Below are the code and all the weights of a small trained network. Each question names an input and a class and asks about switching units off, where a switched-off unit gives its printed mean instead of its output.

import numpy as np


def w(rows, s, z=0):
    codes = np.array(rows[::2]) - 128.0
    scale = np.full(codes.shape[1], s)
    scale[-1] = z or s
    return codes * scale


def norm(h):
    return h / np.sqrt((h * h).mean(-1, keepdims=True) + 1e-5)


def f(y):
    return np.maximum(y, 0)


def log_softmax(a):
    a = a - a.max(-1, keepdims=True)
    return a - np.log(np.exp(a).sum(-1, keepdims=True))


def net(x, mask):
    res = np.array(x, float).reshape(1, 6) / 4 @ E
    u = 0
    for l in range(3):
        y = f(norm(res) @ A[l][:, :-1].T + A[l][:, -1])
        res = res + np.where(mask[u : u + 12], y, B[l][:, -1]) @ B[l][:, :-1]
        u += 12
    return log_softmax(norm(res)[-1] @ U[:, :-1].T + U[:, -1])


A, B = {}, {}
E = w([
[126,126,129,129,128,126],'x0',
[167,79,108,117,1,115],'x1',
[79,172,7,152,102,121],'x2',
[152,110,105,222,138,181],'x3',
[128,128,128,128,127,128],'x4',
[128,129,130,128,127,129],'x5',
],0.0086)
A[0] = w([
[130,157,192,129,193,154,100],'0.n1',
[142,130,172,127,171,157,4],'0.n2',
[162,81,86,133,14,97,43],'0.n3',
[221,15,143,89,21,135,75],'0.n4',
[140,123,107,142,87,99,68],'0.n5',
[99,106,120,134,140,104,76],'0.n6',
[211,41,180,88,106,168,86],'0.n7',
[191,79,100,235,147,254,150],'0.n8',
[64,169,64,144,98,125,144],'0.n9',
[176,102,120,126,34,119,139],'0.n10',
[171,90,215,125,194,157,108],'0.n11',
[151,88,111,96,111,84,105],'0.n12',
],0.0076,0.004)
B[0] = w([
[168,81,68,109,99,176,182],'0.n1',
[147,80,134,115,178,146,144],'0.n2',
[169,46,76,26,133,200,214],'0.n3',
[50,202,212,221,148,67,253],'0.n4',
[140,115,113,81,158,155,151],'0.n5',
[134,129,119,129,143,125,129],'0.n6',
[43,189,168,189,171,80,209],'0.n7',
[161,64,140,254,110,225,237],'0.n8',
[115,201,67,114,167,118,196],'0.n9',
[152,159,170,118,49,134,220],'0.n10',
[168,56,124,73,101,160,203],'0.n11',
[102,134,175,125,146,147,161],'0.n12',
],0.0066,0.0072)
A[1] = w([
[88,161,77,160,161,122,113],'1.n1',
[144,149,126,80,75,66,100],'1.n2',
[98,160,164,67,183,61,173],'1.n3',
[74,228,84,27,117,73,94],'1.n4',
[128,75,193,110,181,99,57],'1.n5',
[93,97,100,94,68,180,77],'1.n6',
[100,113,107,123,35,161,55],'1.n7',
[115,111,193,64,142,106,31],'1.n8',
[95,103,142,1,157,113,78],'1.n9',
[162,116,114,216,153,159,76],'1.n10',
[135,91,79,66,75,101,2],'1.n11',
[147,93,122,69,110,150,165],'1.n12',
],0.0086,0.0043)
B[1] = w([
[93,132,188,178,111,96,188],'1.n1',
[90,225,148,80,189,151,180],'1.n2',
[152,97,36,155,130,61,240],'1.n3',
[96,40,214,53,152,166,254],'1.n4',
[175,184,52,137,111,168,184],'1.n5',
[162,173,95,88,131,138,169],'1.n6',
[197,124,107,115,161,147,181],'1.n7',
[169,205,84,146,131,91,183],'1.n8',
[149,153,53,255,70,156,214],'1.n9',
[46,193,155,54,123,126,223],'1.n10',
[75,205,174,66,75,244,152],'1.n11',
[133,186,117,120,141,182,188],'1.n12',
],0.0077,0.0051)
A[2] = w([
[197,141,63,135,109,142,37],'2.n1',
[127,160,160,101,97,11,2],'2.n2',
[185,117,109,104,135,101,100],'2.n3',
[199,136,59,130,89,146,25],'2.n4',
[141,45,171,112,140,162,80],'2.n5',
[136,57,98,184,106,163,79],'2.n6',
[137,158,125,132,80,137,77],'2.n7',
[130,103,98,91,205,92,125],'2.n8',
[123,55,113,176,150,126,114],'2.n9',
[88,55,115,112,165,65,56],'2.n10',
[90,116,102,152,151,113,87],'2.n11',
[161,175,142,135,150,123,159],'2.n12',
],0.012,0.0049)
B[2] = w([
[176,77,76,183,71,104,247],'2.n1',
[180,203,97,94,255,71,228],'2.n2',
[114,156,114,158,83,144,158],'2.n3',
[201,55,95,176,115,98,253],'2.n4',
[141,86,173,81,167,141,191],'2.n5',
[143,154,132,45,162,7,254],'2.n6',
[115,97,112,145,152,93,187],'2.n7',
[171,54,129,152,65,71,202],'2.n8',
[106,153,92,56,121,120,199],'2.n9',
[100,59,149,95,152,49,179],'2.n10',
[69,116,167,143,94,118,182],'2.n11',
[161,123,57,143,105,151,211],'2.n12',
],0.0094,0.0038)
U = w([
[201,99,48,167,79,113,253],'0',
[61,48,114,83,148,25,28],'1',
[157,71,170,76,228,198,73],'2',
[36,198,89,189,152,172,115],'3',
[161,243,155,100,166,26,110],'4',
[107,191,108,7,77,185,100],'5',
[129,130,254,202,63,134,144],'6',
],0.019,0.0034)

Each question gives the input, the list of numbers given to net, and the class t.
The units are the neurons (one row each of A and B). Each row of codes is followed by its name. A weight is (code - 128) times the scale printed after its matrix; where a second scale follows, it is the last column's (A, B and U).
mask holds one flag per neuron, layer by layer. A switched-off neuron (its flag False) gives its mean, the last column of its row in B, instead of its output. The means were averaged over made-up inputs and are rounded, as every weight is.
A unit's drop is (log p(t) with every unit on - log p(t) with that unit switched off) / (log p(t) with every unit on - log p(t) with every unit switched off).
The circuit of an input: a set's keep is (log p(t) with only the set's units on - log p(t) with every unit switched off) / (log p(t) with every unit on - log p(t) with every unit switched off). Starting from the 12 units with the biggest drops (on a tie, the unit counted first), units are removed one at a time, each time the one whose removal leaves the highest keep (on an exact tie, the one counted first), for as long as the keep stays at least 0.8.
units of the circuit, in order: the units of the circuit, biggest drop first
k most important neurons: the k neurons with the biggest drops, biggest first
k most important neurons of layer l: the k neurons of layer l with the biggest drops, biggest first
drop of u: that unit's drop, to one decimal
input [-5,0,7,-5,6,-4], class 1: units of the circuit, in order => (1.n4)
input [8,0,8,7,0,-2], class 3: units of the circuit, in order => (1.n10; 1.n3)
input [-4,-8,1,0,-7,-7], class 1: 2 most important neurons => (0.n8; 0.n3)
input [4,1,-7,-4,2,-1], class 4: 3 most important neurons of layer 0 => (0.n7; 0.n3; 0.n4)
input [-4,6,-8,0,0,3], class 4: 4 most important neurons => (0.n8; 2.n2; 0.n7; 1.n4)
input [-2,0,8,0,7,8], class 1: 2 most important neurons => (0.n8; 1.n4)
input [-1,6,0,-5,5,8], class 4: units of the circuit, in order => (0.n4; 2.n2)
input [-3,0,7,8,-4,6], class 3: 3 most important neurons => (1.n10; 0.n3; 0.n11)
input [-5,1,8,-4,1,-6], class 5: 2 most important neurons => (0.n4; 0.n7)
input [-4,8,5,0,-4,5], class 5: 2 most important neurons => (0.n8; 1.n11)
input [-4,-1,1,-5,-7,7], class 1: 4 most important neurons => (1.n4; 0.n3; 0.n11; 1.n3)
input [8,4,-1,-1,-4,8], class 4: 3 most important neurons => (0.n4; 0.n8; 2.n2)
input [2,-7,-1,8,3,-1], class 2: 2 most important neurons => (0.n4; 0.n7)
input [-7,-8,0,-2,6,0], class 0: 3 most important neurons => (0.n4; 0.n8; 0.n7)
input [-6,8,-4,-2,-7,6], class 4: 2 most important neurons => (0.n8; 2.n2)
input [-4,0,-4,-1,-4,-8], class 0: most important neuron of layer 1 => (1.n5)
input [8,-8,0,0,0,3], class 0: 2 most important neurons of layer 0 => (0.n8; 0.n4)
input [8,0,3,-8,-1,8], class 1: 2 most important neurons of layer 0 => (0.n3; 0.n11)
input [2,4,1,-2,-6,-7], class 5: 2 most important neurons => (0.n3; 0.n8)
input [4,1,0,4,1,-7], class 6: most important neuron of layer 1 => (1.n3)
input [-7,0,7,1,-8,3], class 3: 2 most important neurons of layer 1 => (1.n3; 1.n1)
input [2,0,1,-3,-7,0], class 1: 4 most important neurons of layer 0 => (0.n3; 0.n11; 0.n8; 0.n1)
input [-1,1,-3,5,-6,0], class 6: drop of 0.n3 => 0.1
input [5,2,-8,-2,-1,-7], class 4: drop of 0.n8 => 0.4
